Below is a small trained network, with its code and all its weights. Each question gives an input and a class and asks what happens when units are switched off, that is, made to give their printed mean instead of their output.

import numpy as np


def w(rows, s, z=0):
    codes = np.array(rows[::2]) - 128.0
    scale = np.full(codes.shape[1], s)
    scale[-1] = z or s
    return codes * scale


def f(y):
    return np.maximum(y, 0)


def log_softmax(a):
    a = a - a.max(-1, keepdims=True)
    return a - np.log(np.exp(a).sum(-1, keepdims=True))


def net(x, mask):
    res = np.array(x, float).reshape(1, 5) / 4 @ E
    y = f(res @ A[0][:, :-1].T + A[0][:, -1])
    res = res + np.where(mask, y, B[0][:, -1]) @ B[0][:, :-1]
    return log_softmax(res[-1] @ U[:, :-1].T + U[:, -1])


A, B = {}, {}
E = w([
[203,121,97,99,28,220,221,41,23,201,225],'x0',
[13,26,230,36,192,156,210,201,168,245,205],'x1',
[39,234,28,38,204,146,211,30,207,53,184],'x2',
[219,29,20,253,239,85,246,75,200,224,79],'x3',
[204,45,67,45,197,16,126,184,46,41,223],'x4',
],0.0044)
A[0] = w([
[223,234,47,206,58,103,26,59,90,9,36,169],'N0',
[195,36,204,197,68,112,73,218,57,188,96,62],'N1',
[68,190,64,66,178,132,181,60,179,80,172,20],'N2',
[42,36,205,92,192,152,206,196,191,242,170,67],'N3',
[189,35,210,188,74,111,75,215,59,192,101,65],'N4',
[137,55,68,220,240,42,161,153,240,150,40,97],'N5',
[190,100,92,136,74,186,217,62,55,201,198,58],'N6',
[70,196,61,62,177,139,185,56,180,81,172,18],'N7',
[140,111,137,40,126,65,85,173,40,52,210,72],'N8',
[18,105,239,16,112,164,123,212,118,172,203,104],'N9',
[42,145,182,130,214,35,25,227,227,41,28,182],'N10',
[104,150,126,227,132,211,176,80,215,220,42,97],'N11',
[168,155,102,83,37,215,200,49,35,176,215,97],'N12',
[180,87,72,72,173,45,126,156,60,58,196,15],'N13',
[122,234,173,66,30,152,13,132,50,18,121,22],'N14',
[249,62,10,253,206,75,213,61,177,166,63,124],'N15',
[168,224,114,121,45,129,30,101,68,21,89,123],'N16',
[183,71,74,86,174,47,119,163,75,68,195,9],'N17',
[181,136,109,96,45,202,195,65,37,173,205,223],'N18',
[74,185,59,71,182,139,191,59,180,93,172,11],'N19',
[65,104,137,169,230,37,86,208,239,83,38,211],'N20',
[191,66,76,95,184,51,133,165,70,71,194,8],'N21',
[71,215,172,168,68,225,109,76,184,169,58,93],'N22',
[75,206,163,202,76,228,129,66,196,192,43,54],'N23',
[65,186,67,62,177,141,184,61,176,87,175,3],'N24',
[30,215,232,27,89,110,11,223,126,23,106,101],'N25',
[47,223,210,123,42,230,78,96,158,156,72,85],'N26',
[20,58,229,32,157,156,171,213,150,221,205,30],'N27',
[203,35,207,197,64,117,70,213,54,190,95,47],'N28',
],0.0044,0.0012)
B[0] = w([
[152,235,65,248,158,27,230,147,74,144,44,254],'N0',
[189,199,224,74,223,178,44,28,208,51,53,209],'N1',
[200,185,212,105,203,175,49,50,192,68,69,186],'N2',
[141,209,71,228,165,29,219,119,68,145,33,212],'N3',
[191,198,227,79,223,167,51,29,207,48,49,207],'N4',
[115,56,70,17,51,234,81,89,68,230,198,222],'N5',
[197,174,66,146,50,194,56,160,123,206,206,189],'N6',
[200,189,212,101,207,169,48,49,196,64,66,188],'N7',
[135,19,163,8,69,114,177,168,156,92,165,188],'N8',
[60,168,43,200,191,61,239,64,18,198,12,215],'N9',
[240,222,43,199,21,166,57,188,145,222,219,231],'N10',
[137,11,170,11,69,56,220,184,155,65,144,199],'N11',
[222,196,65,184,47,165,60,185,150,198,212,200],'N12',
[210,63,189,95,56,37,194,215,208,54,172,182],'N13',
[22,30,87,21,166,205,191,29,29,206,57,219],'N14',
[21,16,102,12,172,197,209,24,28,201,57,248],'N15',
[67,163,54,195,184,59,226,85,31,177,29,212],'N16',
[195,56,183,75,62,39,198,201,185,62,156,180],'N17',
[190,184,66,176,59,168,55,178,133,189,204,203],'N18',
[195,181,211,86,204,173,54,47,192,69,65,184],'N19',
[223,183,43,151,25,185,64,171,120,223,215,219],'N20',
[186,50,180,55,62,41,201,198,181,60,151,180],'N21',
[178,45,193,65,74,32,202,202,188,49,155,198],'N22',
[209,50,194,88,52,15,218,221,209,37,172,201],'N23',
[199,191,211,107,205,176,48,46,188,73,66,183],'N24',
[107,39,75,3,59,238,70,91,81,222,202,235],'N25',
[133,10,183,7,73,90,192,178,162,66,163,205],'N26',
[155,226,69,239,163,31,223,120,65,153,31,217],'N27',
[192,203,226,73,226,182,38,28,208,49,52,211],'N28',
],0.0044,0.0075)
U = w([
[178,232,254,99,253,211,5,16,251,5,43,91],'0',
[152,5,203,59,28,4,245,251,229,9,182,83],'1',
[42,31,58,25,151,230,176,30,21,235,108,142],'2',
[116,240,26,238,214,27,252,126,33,153,7,82],'3',
[208,236,35,197,7,243,1,219,184,233,255,86],'4',
[49,118,146,191,186,172,98,168,130,61,209,244],'5',
[1,24,198,255,245,243,27,252,119,2,253,3],'6',
[3,28,198,252,250,241,30,255,119,10,254,3],'7',
],0.0049)

Each question gives the input, the list of numbers given to net, and the class t.
The units are the neurons (one row each of A and B). Each row of codes is followed by its name. A weight is (code - 128) times the scale printed after its matrix; where a second scale follows, it is the last column's (A, B and U).
mask holds one flag per neuron, in row order. A switched-off neuron (its flag False) gives its mean, the last column of its row in B, instead of its output. The means were averaged over made-up inputs and are rounded, as every weight is.
A unit's drop is (log p(t) with every unit on - log p(t) with that unit switched off) / (log p(t) with every unit on - log p(t) with every unit switched off).
The circuit of an input: a set's keep is (log p(t) with only the set's units on - log p(t) with every unit switched off) / (log p(t) with every unit on - log p(t) with every unit switched off). Starting from the 12 units with the biggest drops (on a tie, the unit counted first), units are removed one at a time, each time the one whose removal leaves the highest keep (on an exact tie, the one counted first), for as long as the keep stays at least 0.8.
units of the circuit, in order: the units of the circuit, biggest drop first
k most important neurons: the k neurons with the biggest drops, biggest first
drop when u is switched off: that unit's drop, to one decimal
input [-6,7,0,-7,6], class 2: 3 most important neurons : [N25; N9; N0]
input [-4,-8,3,-8,6], class 2: most important neuron : [N25]
input [4,0,-3,1,3], class 4: units of the circuit, in order : [N6; N14]
input [-6,-4,4,1,-4], class 4: 2 most important neurons : [N10; N20]
input [-2,0,2,-4,0], class 2: units of the circuit, in order : [N25; N14]
input [-4,3,1,7,4], class 2: 2 most important neurons : [N15; N5]
input [-1,7,-6,4,-8], class 1: 3 most important neurons : [N11; N23; N22]
input [4,7,-3,-3,-6], class 3: units of the circuit, in order : [N27; N3]
input [0,5,5,7,7], class 1: 3 most important neurons : [N21; N13; N17]
input [-4,2,3,3,1], class 4: units of the circuit, in order : [N20; N14; N10]
input [-3,-3,-5,-7,6], class 2: 3 most important neurons : [N14; N25; N16]
input [6,3,5,4,4], class 4: 2 most important neurons : [N6; N12]
input [-4,7,0,3,-6], class 3: 3 most important neurons : [N3; N27; N9]
input [-8,6,4,-8,-1], class 2: units of the circuit, in order : [N25]
input [-7,1,5,4,1], class 4: units of the circuit, in order : [N20; N10]
input [7,-1,3,-1,-7], class 1: 3 most important neurons : [N23; N22; N26]
input [6,8,7,3,-7], class 3: 3 most important neurons : [N3; N27; N9]
input [8,7,5,-7,1], class 4: 3 most important neurons : [N12; N18; N15]
input [-6,-4,-6,-3,-7], class 1: 3 most important neurons : [N23; N26; N22]
input [-4,-6,4,0,-1], class 3: most important neuron : [N0]
input [8,4,7,1,-4], class 4: 3 most important neurons : [N12; N18; N6]
input [-7,2,-8,-7,5], class 0: drop when N4 is switched off : 1.0
input [3,-1,7,4,-6], class 0: drop when N2 is switched off : 0.1
input [-6,7,-4,8,5], class 2: drop when N3 is switched off : -0.1
input [-8,-8,7,-2,-3], class 3: drop when N18 is switched off : 0.2
